Here is a tiny trained network, its code and every weight. The questions are about switching its units off for an input and a class, where a switched-off unit gives its printed mean instead of its output.

import numpy as np


def w(rows, s, z=0):
    codes = np.array(rows[::2]) - 128.0
    scale = np.full(codes.shape[1], s)
    scale[-1] = z or s
    return codes * scale


def f(y):
    return y / 2 * (1 + np.tanh(0.7978845608 * (y + 0.044715 * y**3)))


def log_softmax(a):
    a = a - a.max(-1, keepdims=True)
    return a - np.log(np.exp(a).sum(-1, keepdims=True))


def net(x, mask):
    res = np.array(x, float).reshape(1, 5) / 4 @ E
    y = f(res @ A[0][:, :-1].T + A[0][:, -1])
    res = res + np.where(mask, y, B[0][:, -1]) @ B[0][:, :-1]
    return log_softmax(res[-1] @ U[:, :-1].T + U[:, -1])


A, B = {}, {}
E = w([
[113,96,210,236,199,90,153,160,75,141,115],'x0',
[84,96,215,58,171,159,108,194,186,29,114],'x1',
[169,81,184,161,1,63,95,194,159,132,157],'x2',
[170,45,137,44,137,98,242,152,97,164,155],'x3',
[199,202,193,60,162,45,70,88,114,174,99],'x4',
],0.0052)
A[0] = w([
[151,158,39,18,43,175,96,115,150,106,142,18],'n1',
[158,47,118,50,134,80,245,140,115,172,114,55],'n2',
[163,163,162,103,142,100,102,121,114,158,111,67],'n3',
[95,98,216,69,165,155,104,150,163,29,117,72],'n4',
[112,110,209,81,154,169,110,165,156,58,128,42],'n5',
[112,139,117,127,165,146,146,101,133,118,136,76],'n6',
[136,100,173,150,33,95,102,144,145,129,130,84],'n7',
[108,162,78,101,244,153,168,95,126,131,127,91],'n8',
[147,153,75,169,107,105,151,108,102,179,135,55],'n9',
[110,183,112,221,123,152,10,121,151,90,109,72],'n10',
[105,179,68,118,255,175,134,86,122,117,134,114],'n11',
[103,171,122,175,123,148,50,124,136,107,127,30],'n12',
[154,153,56,197,103,105,143,98,99,218,124,44],'n13',
[129,107,194,198,178,122,138,136,112,130,130,3],'n14',
[125,97,174,77,143,138,150,155,142,103,118,102],'n15',
[144,145,69,182,97,100,154,88,107,209,126,50],'n16',
[159,180,167,87,160,70,87,109,131,154,125,59],'n17',
[88,61,50,202,76,212,189,158,126,57,125,87],'n18',
[143,190,180,65,154,53,79,113,107,170,132,102],'n19',
[136,103,177,194,161,94,141,136,107,119,126,17],'n20',
[136,121,168,149,62,88,119,144,146,132,148,78],'n21',
[113,182,112,197,131,146,16,121,142,94,118,82],'n22',
[128,106,177,149,34,88,120,130,146,129,129,94],'n23',
[149,76,136,78,135,104,223,143,108,156,137,72],'n24',
[145,149,66,40,70,163,100,121,152,115,134,45],'n25',
[151,101,155,161,44,63,102,153,149,108,144,83],'n26',
[134,101,167,144,42,99,102,149,130,125,133,70],'n27',
[145,114,193,231,203,111,152,148,107,141,138,28],'n28',
[128,106,143,134,91,120,111,141,124,115,120,52],'n29',
[84,76,70,188,83,194,181,148,120,82,129,125],'n30',
[115,138,138,166,215,135,149,119,111,143,124,58],'n31',
[170,179,171,69,147,66,80,112,92,150,105,62],'n32',
[127,112,194,226,189,106,149,141,101,139,133,37],'n33',
[137,114,160,145,64,107,119,148,147,133,130,68],'n34',
[152,136,63,168,96,110,174,110,106,222,123,113],'n35',
],0.0068,0.00068)
B[0] = w([
[22,129,95,151,51,42,123,108,138,157,72,226],'n1',
[121,132,218,150,55,174,222,121,104,118,178,249],'n2',
[130,123,128,131,153,118,124,120,161,158,138,168],'n3',
[142,135,115,130,176,93,67,141,117,6,148,239],'n4',
[131,137,125,132,162,107,84,128,122,31,144,211],'n5',
[148,127,115,124,128,141,119,136,115,139,118,137],'n6',
[153,132,84,110,139,180,125,142,93,145,98,191],'n7',
[182,124,85,115,102,199,115,166,87,159,94,209],'n8',
[127,125,137,124,151,122,101,138,133,62,135,178],'n9',
[130,113,216,125,73,150,231,127,108,109,182,200],'n10',
[190,122,72,104,110,208,122,165,77,167,88,217],'n11',
[131,115,162,127,102,132,177,124,117,127,162,156],'n12',
[121,125,131,110,167,103,81,150,131,16,136,219],'n13',
[85,128,99,124,94,88,122,117,140,131,108,169],'n14',
[127,133,148,142,124,122,126,129,120,74,149,177],'n15',
[126,132,139,119,164,114,85,144,128,34,135,206],'n16',
[139,119,144,143,175,117,133,117,167,178,150,197],'n17',
[170,138,161,143,229,101,105,98,192,231,152,252],'n18',
[144,120,142,154,202,127,120,113,181,198,154,225],'n19',
[95,128,97,118,92,105,122,116,134,147,106,164],'n20',
[151,129,97,114,131,164,124,137,110,143,103,170],'n21',
[122,110,196,125,80,138,213,128,108,114,171,187],'n22',
[154,137,95,109,138,178,125,142,99,146,104,185],'n23',
[117,131,179,136,75,144,187,117,120,126,156,210],'n24',
[65,118,96,145,87,72,126,117,128,142,90,192],'n25',
[159,131,78,110,134,192,121,139,93,150,97,200],'n26',
[156,134,92,114,136,175,120,135,101,142,103,180],'n27',
[62,134,89,123,63,75,120,104,152,153,98,198],'n28',
[142,132,116,118,138,133,124,130,115,132,121,135],'n29',
[161,137,161,130,205,107,111,108,181,207,147,222],'n30',
[125,130,86,112,100,137,115,130,117,142,100,165],'n31',
[141,122,142,156,196,124,121,116,178,194,149,217],'n32',
[63,135,93,123,74,78,120,107,152,149,95,194],'n33',
[147,132,103,121,138,163,125,136,109,138,110,160],'n34',
[131,128,150,125,159,120,99,143,130,31,149,213],'n35',
],0.017,0.0044)
U = w([
[169,131,149,164,225,124,107,92,226,218,167,183],'0',
[124,109,205,138,68,168,235,124,91,111,198,252],'1',
[131,143,116,117,179,106,44,161,121,2,147,146],'2',
[185,137,42,88,125,225,113,171,57,174,56,60],'3',
[31,133,71,141,67,58,117,91,159,158,62,3],'4',
],0.0089,0.00048)

Each question gives the input, the list of numbers given to net, and the class t.
The units are the neurons (one row each of A and B). Each row of codes is followed by its name. A weight is (code - 128) times the scale printed after its matrix; where a second scale follows, it is the last column's (A, B and U).
mask holds one flag per neuron, in row order. A switched-off neuron (its flag False) gives its mean, the last column of its row in B, instead of its output. The means were averaged over made-up inputs and are rounded, as every weight is.
A unit's drop is (log p(t) with every unit on - log p(t) with that unit switched off) / (log p(t) with every unit on - log p(t) with every unit switched off).
The circuit of an input: a set's keep is (log p(t) with only the set's units on - log p(t) with every unit switched off) / (log p(t) with every unit on - log p(t) with every unit switched off). Starting from the 12 units with the biggest drops (on a tie, the unit counted first), units are removed one at a time, each time the one whose removal leaves the highest keep (on an exact tie, the one counted first), for as long as the keep stays at least 0.8.
units of the circuit, in order: the units of the circuit, biggest drop first
k most important neurons: the k neurons with the biggest drops, biggest first
drop of u: that unit's drop, to one decimal
input [6,-7,-6,-2,5], class 2: units of the circuit, in order	[n13]
input [8,-7,7,0,-4], class 4: 4 most important neurons	[n28 n33 n4 n20]
input [6,5,0,6,3], class 1: 4 most important neurons	[n2 n1 n24 n25]
input [8,1,3,-3,7], class 4: 2 most important neurons	[n28 n33]
input [7,-8,0,2,-3], class 2: 2 most important neurons	[n13 n35]
input [-3,-7,-6,7,-5], class 1: 4 most important neurons	[n2 n24 n4 n5]
input [8,6,-5,6,1], class 4: 2 most important neurons	[n28 n33]
input [-3,-6,7,3,-2], class 3: 3 most important neurons	[n26 n4 n7]
input [-8,-2,0,-4,6], class 4: 2 most important neurons	[n1 n25]
input [-8,-5,6,-1,5], class 4: 2 most important neurons	[n1 n25]
input [2,-4,-7,4,5], class 3: 3 most important neurons	[n11 n8 n18]
input [-3,-8,5,-4,7], class 2: 2 most important neurons	[n13 n16]
input [-4,7,-5,8,2], class 1: 2 most important neurons	[n2 n24]
input [-3,-1,7,-6,-4], class 3: units of the circuit, in order	[n26]
input [-5,6,8,2,-3], class 3: drop of n26	0.1
input [7,-2,6,4,-8], class 0: drop of n18	2.5
input [2,-2,5,-3,-7], class 0: drop of n18	0.7
